Questions about the grid below.
1) What is the fifth entry in reading order?
2) What is the largest entry in the last row?
3) What is the 3rd-last entry, reading row by row?
4) What is the 1st entry, reading row by row?
5) What is the first entry of the smallest entry's row?
6) What is the entry just right of -20?
7) What is the entry in the top-right corner?
8) What is the entry in the bottom-right corner?
[[ -4  29   0  33]
 [  4 -27  -2 -32]
 [ -6  27   2  33]
 [ 37  -5  20   8]
 [  6 -27  -1 -32]
 [-36   4 -20  -7]
 [  6 -27  -3 -31]
 [  7 -26  -3 -31]
 [  4 -27  -1 -31]
 [ 35  -4  22   9]
 [ 35  -4  22   8]]
1) 4
2) 35
3) -4
4) -4
5) -36
6) -7
7) 33
8) 8

M =
array([[639, 682, 712, 767, 557, 549, 843, 666],
       [794, 698, 896, 838, 899, 839, 554, 608],
       [681, 791, 784, 802, 370, 698, 248, 595],
       [714, 669, 644, 757, 824, 454, 818, 587],
       [689, 685, 202, 610, 763, 623, 630, 661],
       [725, 913, 285, 711, 549, 544, 547, 654],
       [706, 968, 429, 630, 856, 589, 849, 618],
       [622, 922, 913, 505, 673, 669, 784, 667],
       [667, 698, 517, 758, 468, 679, 702, 732],
       [716, 529, 677, 957, 887, 796, 628, 688],
       [706, 816, 878, 568, 449, 785, 698, 620]])
Counting starts at 1.
Give the entry just right of 763.
623
The entry in the top-right corner -> 666
The entry directly above 688 is 732
Give the entry in the bottom-right corner.
620
The entry just left of the largest entry -> 706
The entry directly above 763 -> 824
The top entry of the column that holds the smallest entry -> 712
Give the largest entry.
968
The entry just right of 716 -> 529
Give the entry just right of 248.
595
The bottom entry of the column that holds the smallest entry: 878
The entry just left of 711 -> 285
The entry in row 1 and column 2 -> 682
Give the bottom-left entry.
706
The entry just right of 712 -> 767
Give the entry just right of 673.
669
The entry at row 2, column 2: 698
Give the entry directly below the largest entry.
922
Give the entry in row 1 and column 1.
639
Give the entry in row 2 and column 1.
794
The entry just right of the smallest entry is 610
Give the entry just left of 796.
887
The entry just right of the largest entry -> 429
The entry at row 3, column 3 -> 784
The entry just left of 688: 628
The entry just left of 661: 630
Give the entry at row 3, column 1.
681
Give the entry at row 3, column 2.
791
The entry just left of the smallest entry -> 685
The entry just left of 620 -> 698

x =
 11  -23   19   -8
 13   -7    8   11
-10   30    0  -30
 -2  -18  -28  -14
 -7   -2   12    5
 20   26  -31   15
Counting starts at 1.
Report the entry in the bottom-left corner.
20
The largest entry -> 30
Report the entry at row 1, column 1.
11
Report the bottom-right entry.
15
The entry at row 2, column 2: -7
The entry directly below -18 is -2
The entry at row 1, column 3: 19
The entry directly below -28: 12
The entry directly above 5: -14
Report the top-right entry.
-8

Read these off the matrix that follows. Indices start at 1.
1) Read off the entry in the top-left corner.
2) Read off the entry just left of 27.
3) Read off the bottom entry of the column that holds the smallest entry.
4) Read off the entry in the bottom-left corner.
5) Read off the entry at row 3, column 1.
6) Read off the top entry of the column that holds the largest entry.
7) Read off the bottom-right entry.
8) Read off the entry directly above -16.
[[ -6   6  -2  -6   6 -10]
 [-13   1  -4  -3  -8  -6]
 [  0   0   0   0   0   0]
 [-13 -16   0  -1   9  10]
 [  0   2  -3   0   4  18]
 [ 10  -1  -5  -7   3  -1]
 [ 15  -2 -10  -3   1   2]
 [ -9  -1  -1  -5   8  -5]
 [  6   1  13  -6 -15   0]
 [  4  -2  12  27   7  -7]]
1) -6
2) 12
3) -2
4) 4
5) 0
6) -6
7) -7
8) 0

Read these off the grid that follows. Indices start at 1.
1) What is the entry at row 1, column 2?
2) What is the entry in the bottom-left corner?
3) What is the entry just left of 129?
4) What is the entry in row 1 and column 3?
5) What is the bottom-right entry?
6) What is the entry in row 2 and column 1?
7) What is the entry in the top-right corner?
8) What is the entry directly above the largest entry?
156  109  151  106  165  152  140  117  137  175  193  163  115  149   92  149
126  144  133  136  140  127  124  161  147  147  153  160  127  134  133  167
168  144  123   89  152  126  105  179  147  161  141  177   84  166  135  107
130  156  113  151  175  140  119  113  151   93  132  144  169  137   74  130
196  151  115   80  129  131  108  186  162  156  156  183   63  160  114  109
1) 109
2) 196
3) 80
4) 151
5) 109
6) 126
7) 149
8) 130
